Here is a tiny trained network, its code and every weight. The questions are about switching its units off for an input and a class, where a switched-off unit gives its printed mean instead of its output.

import numpy as np


def w(rows, s, z=0):
    codes = np.array(rows[::2]) - 128.0
    scale = np.full(codes.shape[1], s)
    scale[-1] = z or s
    return codes * scale


def norm(h):
    return h / np.sqrt((h * h).mean(-1, keepdims=True) + 1e-5)


def f(y):
    return y / 2 * (1 + np.tanh(0.7978845608 * (y + 0.044715 * y**3)))


def log_softmax(a):
    a = a - a.max(-1, keepdims=True)
    return a - np.log(np.exp(a).sum(-1, keepdims=True))


def net(x, mask):
    res = np.array(x, float).reshape(1, 4) / 4 @ E
    u = 0
    for l in range(3):
        y = f(norm(res) @ A[l][:, :-1].T + A[l][:, -1])
        res = res + np.where(mask[u : u + 7], y, B[l][:, -1]) @ B[l][:, :-1]
        u += 7
    return log_softmax(norm(res)[-1] @ U[:, :-1].T + U[:, -1])


A, B = {}, {}
E = w([
[87,161,110,142,219],'x0',
[74,123,114,214,160],'x1',
[253,167,99,131,157],'x2',
[106,187,41,113,98],'x3',
],0.0062)
A[0] = w([
[145,108,3,114,95,163],'L0N0',
[76,214,187,182,82,225],'L0N1',
[42,139,160,105,88,28],'L0N2',
[101,193,34,101,81,21],'L0N3',
[1,118,128,75,165,4],'L0N4',
[193,131,115,80,127,164],'L0N5',
[156,192,148,110,146,145],'L0N6',
],0.0084,0.0014)
B[0] = w([
[111,173,159,254,99,241],'L0N0',
[186,113,156,123,121,193],'L0N1',
[232,90,38,101,65,203],'L0N2',
[45,188,160,150,126,243],'L0N3',
[152,48,108,119,157,252],'L0N4',
[121,86,119,251,191,242],'L0N5',
[93,37,155,184,197,177],'L0N6',
],0.0066,0.0026)
A[1] = w([
[176,97,251,118,160,163],'L1N0',
[164,160,139,67,126,128],'L1N1',
[139,122,182,158,99,81],'L1N2',
[108,154,30,219,87,105],'L1N3',
[144,173,125,206,187,152],'L1N4',
[183,17,35,123,199,126],'L1N5',
[83,99,79,224,1,253],'L1N6',
],0.0074,0.0019)
B[1] = w([
[92,114,189,168,25,213],'L1N0',
[139,125,165,222,161,116],'L1N1',
[175,255,71,126,159,148],'L1N2',
[127,72,212,133,87,207],'L1N3',
[138,59,113,163,83,218],'L1N4',
[8,93,57,74,118,216],'L1N5',
[182,89,192,114,122,254],'L1N6',
],0.0056)
A[2] = w([
[252,169,141,123,141,89],'L2N0',
[177,141,106,172,213,217],'L2N1',
[61,81,254,133,85,221],'L2N2',
[206,226,137,108,212,93],'L2N3',
[38,119,39,163,154,76],'L2N4',
[74,160,94,168,234,207],'L2N5',
[54,129,100,42,77,3],'L2N6',
],0.0072,0.0016)
B[2] = w([
[190,82,97,197,168,135],'L2N0',
[142,28,137,97,91,145],'L2N1',
[165,235,143,154,174,254],'L2N2',
[79,115,86,164,91,115],'L2N3',
[65,172,192,2,173,161],'L2N4',
[169,142,58,63,133,158],'L2N5',
[137,98,136,136,38,139],'L2N6',
],0.0066,0.0076)
U = w([
[178,1,83,110,69,255],'0',
[109,208,209,139,121,19],'1',
[131,135,181,126,126,41],'2',
[215,119,114,53,117,208],'3',
],0.0086,0.00073)

Each question gives the input, the list of numbers given to net, and the class t.
The units are the neurons (one row each of A and B). Each row of codes is followed by its name. A weight is (code - 128) times the scale printed after its matrix; where a second scale follows, it is the last column's (A, B and U).
mask holds one flag per neuron, layer by layer. A switched-off neuron (its flag False) gives its mean, the last column of its row in B, instead of its output. The means were averaged over made-up inputs and are rounded, as every weight is.
A unit's drop is (log p(t) with every unit on - log p(t) with that unit switched off) / (log p(t) with every unit on - log p(t) with every unit switched off).
The circuit of an input: a set's keep is (log p(t) with only the set's units on - log p(t) with every unit switched off) / (log p(t) with every unit on - log p(t) with every unit switched off). Starting from the 12 units with the biggest drops (on a tie, the unit counted first), units are removed one at a time, each time the one whose removal leaves the highest keep (on an exact tie, the one counted first), for as long as the keep stays at least 0.8.
circuit, biggest first: the units of the circuit, biggest drop first
k most important neurons: the k neurons with the biggest drops, biggest first
k most important neurons of layer l: the k neurons of layer l with the biggest drops, biggest first
drop when u is switched off: that unit's drop, to one decimal
input [-4,-4,8,4], class 0: circuit, biggest first	(L2N2, L0N5)
input [-3,-3,8,5], class 0: circuit, biggest first	(L2N2, L0N5)
input [7,1,1,-4], class 3: circuit, biggest first	(L2N5, L1N3)
input [-1,-4,1,-6], class 1: 2 most important neurons	(L1N0, L2N2)
input [-6,-2,-2,-6], class 1: 2 most important neurons	(L2N2, L1N0)
input [-2,2,6,8], class 1: circuit, biggest first	(L0N3)
input [6,2,-4,5], class 3: 2 most important neurons	(L0N4, L1N0)
input [6,2,-6,-4], class 0: circuit, biggest first	(L0N4, L0N2)
input [-1,5,-8,6], class 0: 2 most important neurons	(L0N2, L0N4)
input [5,3,5,-1], class 0: 2 most important neurons	(L2N2, L2N1)
input [-4,1,-3,1], class 3: 2 most important neurons of layer 1	(L1N6, L1N4)
input [7,4,-2,-6], class 3: 2 most important neurons of layer 2	(L2N5, L2N4)
input [-3,-5,5,8], class 1: circuit, biggest first	(L0N3, L0N0)
input [4,-2,-8,2], class 0: circuit, biggest first	(L0N2)
input [0,6,-8,4], class 0: circuit, biggest first	(L0N2, L0N4)
input [4,-2,-8,7], class 0: 2 most important neurons	(L0N2, L0N4)
input [-3,-4,-4,7], class 1: 3 most important neurons	(L0N3, L0N0, L2N2)
input [6,-3,7,-2], class 0: 2 most important neurons	(L2N2, L2N1)
input [4,-1,5,4], class 0: 2 most important neurons of layer 1	(L1N0, L1N5)
input [-2,-7,3,-7], class 1: 4 most important neurons	(L1N0, L0N2, L2N2, L1N6)
input [4,-7,-8,6], class 0: circuit, biggest first	(L0N4)
input [3,-4,5,0], class 0: 2 most important neurons	(L2N2, L0N5)
input [-6,1,-2,7], class 1: drop when L0N3 is switched off	0.4
input [-5,-2,-3,-7], class 1: drop when L1N6 is switched off	0.1
input [-3,-3,2,8], class 1: drop when L2N2 is switched off	0.0
